Here is a tiny trained network, its code and every weight. The questions are about switching its units off for an input and a target symbol, where a switched-off unit gives its printed mean instead of its output.

import numpy as np


def w(rows, s, z=0):
    codes = np.array(rows[::2]) - 128.0
    scale = np.full(codes.shape[1], s)
    scale[-1] = z or s
    return codes * scale


def f(y):
    return np.maximum(y, 0)


def softmax(a):
    e = np.exp(a - a.max(-1, keepdims=True))
    return e / e.sum(-1, keepdims=True)


def log_softmax(a):
    a = a - a.max(-1, keepdims=True)
    return a - np.log(np.exp(a).sum(-1, keepdims=True))


def net(x, mask):
    ids = ['αγεζθλξπστφψω'.index(c) for c in x.split()]
    T = len(ids)
    res = E[ids] + P[:T]
    q, k, v = (res @ M[0].T for M in (Q, K, V))
    z = softmax(np.where(np.tri(T) > 0, q @ k.T / 2**0.5, -1e9)) @ v
    res = res + np.where(mask[0], z, O[0][:, -1]) @ O[0][:, :-1]
    y = f(res @ A[0][:, :-1].T + A[0][:, -1])
    res = res + np.where(mask[1:9], y, B[0][:, -1]) @ B[0][:, :-1]
    return log_softmax(res[-1] @ U[:, :-1].T + U[:, -1])


Q, K, V, O, A, B = {}, {}, {}, {}, {}, {}
E = w([
[61,193,11,130],'α',
[119,124,88,16],'γ',
[29,106,64,145],'ε',
[147,175,202,118],'ζ',
[49,72,103,135],'θ',
[49,79,83,154],'λ',
[229,123,9,201],'ξ',
[187,59,181,159],'π',
[224,49,93,107],'σ',
[18,130,43,127],'τ',
[208,88,169,238],'φ',
[85,245,65,24],'ψ',
[82,105,147,166],'ω',
],0.015)
P = w([
[122,104,2,199],'0',
[117,129,57,158],'1',
[114,93,125,160],'2',
[129,81,133,149],'3',
[114,111,122,129],'4',
[121,137,57,100],'5',
[107,116,117,113],'6',
[126,87,138,113],'7',
[124,121,97,95],'8',
[120,99,133,107],'9',
],0.0092)
Q[0] = w([
[113,53,67,102],'head 1',
[121,168,124,249],'head 1',
],0.014)
K[0] = w([
[86,27,138,32],'head 1',
[154,48,7,243],'head 1',
],0.011)
V[0] = w([
[171,204,180,176],'head 1',
[228,2,116,42],'head 1',
],0.0087)
O[0] = w([
[65,108,119,202,7],'head 1',
[236,2,162,137,254],'head 1',
],0.0079,0.0069)
A[0] = w([
[135,121,91,27,45],'neuron 1',
[110,82,91,159,212],'neuron 2',
[101,109,89,189,161],'neuron 3',
[56,46,63,107,6],'neuron 4',
[157,144,55,81,178],'neuron 5',
[182,159,154,98,71],'neuron 6',
[185,179,127,205,30],'neuron 7',
[127,153,250,84,171],'neuron 8',
],0.012,0.0022)
B[0] = w([
[74,98,138,218,238],'neuron 1',
[160,130,105,47,231],'neuron 2',
[225,83,118,155,161],'neuron 3',
[134,141,84,248,204],'neuron 4',
[143,121,200,41,255],'neuron 5',
[113,177,112,204,181],'neuron 6',
[137,180,206,200,148],'neuron 7',
[84,176,34,90,143],'neuron 8',
],0.014,0.008)
U = w([
[119,125,2,180,170],'α',
[25,63,142,218,107],'γ',
[126,145,109,114,39],'ε',
[156,230,49,95,201],'ζ',
[119,138,134,112,111],'θ',
[129,158,87,103,81],'λ',
[201,213,119,90,77],'ξ',
[142,142,93,126,15],'π',
[140,78,75,8,163],'σ',
[118,133,123,126,67],'τ',
[144,177,160,191,105],'φ',
[93,170,128,66,255],'ψ',
[118,120,142,116,95],'ω',
],0.0086,0.0053)

Each question gives the input, a string of symbols that net reads in full, and the target symbol t.
The units are the heads (2 rows each of Q, K, V and O) and the neurons (one row each of A and B). Each row of codes is followed by its name. A weight is (code - 128) times the scale printed after its matrix; where a second scale follows, it is the last column's (O, A, B and U).
mask holds one flag per unit, heads first, then neurons. A switched-off unit (its flag False) gives its mean, the last column of its rows in O or B, instead of its output. The means were averaged over made-up inputs and are rounded, as every weight is.
A unit's drop is (log p(t) with every unit on - log p(t) with that unit switched off) / (log p(t) with every unit on - log p(t) with every unit switched off).
The circuit of an input: a set's keep is (log p(t) with only the set's units on - log p(t) with every unit switched off) / (log p(t) with every unit on - log p(t) with every unit switched off). Starting from all 9 units, units are removed one at a time, each time the one whose removal leaves the highest keep (on an exact tie, the one counted first), for as long as the keep stays at least 0.8.
circuit, biggest first: the units of the circuit, biggest drop first
top k neurons: the k neurons with the biggest drops, biggest first
drop when u is switched off: that unit's drop, to one decimal
input τ θ φ ξ σ σ σ ε, target α: circuit, biggest first : (neuron 4; neuron 5)
input ξ α α θ ω ζ τ σ τ, target γ: circuit, biggest first : (neuron 4; neuron 1)
input ζ α ω ξ ω ω, target α: circuit, biggest first : (neuron 5)
input ε θ σ σ τ α ω ψ, target ψ: circuit, biggest first : (neuron 5; head 1; neuron 4)
input σ σ α ω σ σ ω α, target σ: circuit, biggest first : (neuron 6; neuron 5)
input σ σ σ γ ω α θ, target α: circuit, biggest first : (neuron 4; neuron 5)
input θ σ σ φ σ σ ω ω, target σ: top 3 neurons : (neuron 1; neuron 6; neuron 4)
input σ ω α, target σ: circuit, biggest first : (head 1; neuron 6; neuron 2)
input θ σ σ θ σ σ σ ω, target σ: top 2 neurons : (neuron 1; neuron 4)
input σ ω τ σ ξ, target ξ: circuit, biggest first : (neuron 7; neuron 1; neuron 5)
input σ ζ π, target σ: circuit, biggest first : (neuron 1; neuron 4)
input σ ω π, target σ: top 3 neurons : (neuron 1; neuron 4; neuron 8)
input σ σ σ θ σ σ σ φ σ γ, target γ: top 3 neurons : (neuron 1; neuron 2; neuron 6)
input σ ξ θ θ σ ψ, target ψ: drop when head 1 is switched off : 0.4
input θ α ω λ, target α: drop when neuron 8 is switched off : 0.0
input σ σ τ σ ω θ, target α: drop when neuron 7 is switched off : 0.1
